Small tables with named rows and columns. After each table, cells are looked up by row and column.

libema =
	lebuka	befaziz	diziri	sene	ful	todul	big
mepovem	194	90	164	107	195	112	219
nel	130	207	132	208	112	213	85
pap	59	189	175	113	127	73	134
sabidov	126	212	131	211	108	215	80
mib	167	105	169	102	185	96	208
lar	129	202	135	201	115	204	91
mak	137	202	131	208	115	215	89
godugif	228	115	135	175	176	205	174
bot	78	178	172	117	134	85	142
gopov	65	188	173	117	127	81	133

bot, big => 142
nel, befaziz => 207
mib, ful => 185
mepovem, befaziz => 90
pap, befaziz => 189
sabidov, befaziz => 212
lar, lebuka => 129
lar, befaziz => 202
nel, ful => 112
mepovem, lebuka => 194
mib, befaziz => 105
Row with the largest diziri: pap

duli =
        zon  val  pelur  fedug  gis
katiki   93  197     80    195  188
fafute   26  138     91    155  232
dul     186  185    141    174  129
lotig   116  159    116    161  173

What is the zon of katiki in duli? 93
What is the val of katiki in duli? 197
What is the fedug of fafute in duli? 155
What is the pelur of dul in duli? 141
What is the zon of fafute in duli? 26
What is the val of dul in duli? 185
What is the val of lotig in duli? 159
What is the gis of lotig in duli? 173
What is the pelur of lotig in duli? 116
What is the zon of dul in duli? 186
What is the pelur of fafute in duli? 91
What is the pelur of katiki in duli? 80

ven:
         sop  pup  dotep  dimu  tofe  lofep  vomiso  pero  zemobuv  modav
dodeket  206  205    203   201    49     55     207   202       90    209
mes      172  172    171   173   164    150     171   172      123    170
tez      162  163    163   166   230    200     159   165      133    156
dorefo   222  221    220   222   143    112     220   221       75    219
far      191  190    188   186    81     75     192   187      105    194
ror      137  137    138   141   221    209     134   140      158    131
rovum    135  135    136   139   217    210     132   138      160    129
fabu     158  158    156   155    93    102     159   155      137    161
pitug    187  187    185   186   137    122     186   186      109    186
vuzotet  204  204    202   201    55     64     205   201       92    206

zemobuv of tez = 133
pup of far = 190
pup of dodeket = 205
zemobuv of dorefo = 75
dotep of dodeket = 203
tofe of pitug = 137
lofep of mes = 150
dimu of tez = 166
pup of dorefo = 221
lofep of rovum = 210
lofep of vuzotet = 64
pup of fabu = 158
modav of dodeket = 209
vomiso of rovum = 132
zemobuv of pitug = 109
vomiso of vuzotet = 205
tofe of mes = 164
modav of rovum = 129
pup of pitug = 187
vomiso of pitug = 186
Row with the largest modav: dorefo

tik =
	zagir	fid	dafedud
limutiz	3.907	5.153	-3.612
dunuke	-4.317	-5.584	3.371
rofota	-1.456	-1.284	0.100
zugo	0.291	1.655	-6.337
lile	6.971	5.660	-0.795
dimo	1.093	-0.272	4.907
pobubad	0.679	2.051	-6.751

What is the zagir of limutiz in tik? 3.907
What is the fid of pobubad in tik? 2.051
What is the fid of dunuke in tik? -5.584
What is the zagir of dunuke in tik? -4.317
What is the fid of limutiz in tik? 5.153
What is the dafedud of dunuke in tik? 3.371
What is the fid of dimo in tik? -0.272
What is the fid of zugo in tik? 1.655
What is the zagir of zugo in tik? 0.291
What is the dafedud of rofota in tik? 0.100
What is the zagir of pobubad in tik? 0.679
What is the dafedud of limutiz in tik? -3.612
What is the dafedud of lile in tik? -0.795
What is the dafedud of zugo in tik? -6.337
What is the zagir of lile in tik? 6.971
What is the fid of rofota in tik? -1.284
What is the zagir of rofota in tik? -1.456
What is the dafedud of dimo in tik? 4.907
What is the zagir of dimo in tik? 1.093
Row with the largest fid: lile

monefak
|  | nisipok | bozamat | bunided | nuv | leloko | nufad | vuras |
|---|---|---|---|---|---|---|---|
| rov | 201 | 29 | 202 | 145 | 108 | 100 | 31 |
| lumav | 90 | 250 | 91 | 186 | 136 | 72 | 228 |
| darugi | 244 | 36 | 208 | 128 | 75 | 250 | 201 |
| zib | 148 | 181 | 155 | 193 | 141 | 161 | 47 |
| tola | 180 | 203 | 218 | 58 | 28 | 187 | 175 |
| kegaro | 109 | 162 | 224 | 42 | 51 | 237 | 237 |

kegaro, nisipok => 109
darugi, leloko => 75
lumav, nufad => 72
kegaro, bozamat => 162
zib, vuras => 47
lumav, nisipok => 90

mav:
         rukimu  litatap  gagita   sud  penimad   sut
tozato     0.97     0.20    0.96  0.96     0.20  0.95
gitesuv    0.20     0.94    0.22  0.21     0.95  0.21
bip        0.93     0.19    0.95  0.95     0.19  0.96
dunat      0.21     0.96    0.20  0.21     0.95  0.22
pazive     0.21     0.95    0.21  0.21     0.95  0.22
vavobob    0.21     0.95    0.20  0.20     0.95  0.21
sog        0.95     0.20    0.96  0.96     0.20  0.95
reze       0.21     0.96    0.21  0.21     0.95  0.20
giv        0.26     0.96    0.94  0.21     0.20  0.96
demivit    0.98     0.21    0.24  0.96     0.96  0.20
lufupe     0.95     0.21    0.95  0.96     0.21  0.95

What is the sud of giv in mav? 0.21
What is the sud of reze in mav? 0.21
What is the sut of gitesuv in mav? 0.21
What is the gagita of lufupe in mav? 0.95
What is the sut of vavobob in mav? 0.21
What is the rukimu of demivit in mav? 0.98
What is the litatap of reze in mav? 0.96
What is the sut of bip in mav? 0.96

fur =
fields: gud, vapo, zizane, tiv
guv: [0.63, 0.66, 0.63, 0.63]
suv: [0.23, 0.71, 0.64, 0.63]
tun: [0.63, 0.58, 0.62, 0.76]

zizane of tun: 0.62
gud of suv: 0.23
zizane of guv: 0.63
gud of guv: 0.63
tiv of tun: 0.76
tiv of guv: 0.63
tiv of suv: 0.63
zizane of suv: 0.64
vapo of suv: 0.71
vapo of guv: 0.66
vapo of tun: 0.58
gud of tun: 0.63

kufefi
|  | sufifar | mov | rogol | mab | nitab |
|---|---|---|---|---|---|
| fon | -4.87 | -4.01 | 2.74 | -6.54 | -2.12 |
| sev | -2.60 | -15.69 | -13.11 | -3.22 | -81.02 |
| rav | -15.68 | -9.62 | -11.85 | -12.04 | 25.79 |
| kek | -11.61 | -18.27 | -4.16 | -2.98 | -30.53 |
| zoremiv | -4.36 | -27.93 | 1.35 | -11.49 | 1.67 |
| lapo | -15.98 | 14.99 | -28.14 | 7.10 | 88.65 |

mab of sev is -3.22
mab of fon is -6.54
rogol of zoremiv is 1.35
sufifar of rav is -15.68
sufifar of fon is -4.87
rogol of lapo is -28.14
nitab of fon is -2.12
rogol of fon is 2.74

nep.csv
,maf,fuvim,kal,vef,nupano,nabugep,zudu
vezefa,213,44,44,43,217,213,50
zogi,199,58,58,58,199,198,116
tuzi,139,119,119,119,139,138,132
meduma,98,159,159,160,98,98,156

meduma, fuvim -> 159
vezefa, maf -> 213
vezefa, nupano -> 217
tuzi, vef -> 119
zogi, zudu -> 116
meduma, nabugep -> 98
tuzi, kal -> 119
meduma, vef -> 160
zogi, fuvim -> 58
vezefa, zudu -> 50
vezefa, kal -> 44
tuzi, maf -> 139
vezefa, nabugep -> 213
tuzi, nabugep -> 138
zogi, nupano -> 199
meduma, maf -> 98

tatava:
columns: goz, kozorur
dezugu: [46, 140]
mib: [150, 47]
lalenug: [61, 60]
vad: [148, 195]
sab: [52, 64]

What is the goz of dezugu in tatava?
46
What is the goz of mib in tatava?
150
What is the kozorur of vad in tatava?
195
What is the kozorur of mib in tatava?
47
What is the goz of sab in tatava?
52
What is the goz of lalenug in tatava?
61
What is the kozorur of sab in tatava?
64
What is the goz of vad in tatava?
148
What is the kozorur of dezugu in tatava?
140
What is the kozorur of lalenug in tatava?
60

pezopi.csv
,selol,ruvivo,zozeva,beg,sim,kug
fubudel,159,134,124,121,126,154
taniz,96,232,25,23,225,204
dozu,165,57,191,193,63,81
ded,129,148,103,104,148,148
rakide,137,89,167,164,85,77
bim,84,167,77,81,177,146
zude,91,161,87,89,166,150
gofikos,156,156,100,99,149,158

zozeva of fubudel is 124
zozeva of gofikos is 100
sim of fubudel is 126
kug of dozu is 81
zozeva of zude is 87
sim of dozu is 63
ruvivo of zude is 161
beg of bim is 81
zozeva of taniz is 25
ruvivo of taniz is 232
zozeva of bim is 77
kug of ded is 148
kug of zude is 150
sim of bim is 177
ruvivo of dozu is 57
kug of fubudel is 154

vepure =
|  | mis | tam | fuv | veta | zez |
|---|---|---|---|---|---|
| mekul | 623 | 69 | 748 | 749 | 75 |
| vepa | 622 | 67 | 744 | 746 | 79 |
| bep | 188 | 747 | 64 | 66 | 758 |
| mul | 712 | 248 | 590 | 583 | 231 |

veta of mekul is 749
tam of bep is 747
fuv of bep is 64
veta of vepa is 746
mis of mul is 712
tam of mekul is 69
tam of vepa is 67

rupuraz:
|  | mif | vubupu | gona | zapuvot | ged | dovop | zag | letofep |
|---|---|---|---|---|---|---|---|---|
| pel | 114 | 124 | 101 | 101 | 101 | 122 | 124 | 106 |
| vaziba | 75 | 72 | 152 | 153 | 155 | 68 | 72 | 197 |
| ruv | 74 | 167 | 57 | 58 | 57 | 164 | 167 | 110 |

What is the mif of pel in rupuraz?
114
What is the zapuvot of ruv in rupuraz?
58
What is the dovop of vaziba in rupuraz?
68
What is the mif of ruv in rupuraz?
74
What is the vubupu of pel in rupuraz?
124
What is the ged of vaziba in rupuraz?
155
What is the zag of pel in rupuraz?
124
What is the letofep of ruv in rupuraz?
110
What is the vubupu of ruv in rupuraz?
167
What is the zag of vaziba in rupuraz?
72
What is the gona of vaziba in rupuraz?
152
What is the vubupu of vaziba in rupuraz?
72
What is the gona of pel in rupuraz?
101
What is the dovop of pel in rupuraz?
122
What is the ged of pel in rupuraz?
101

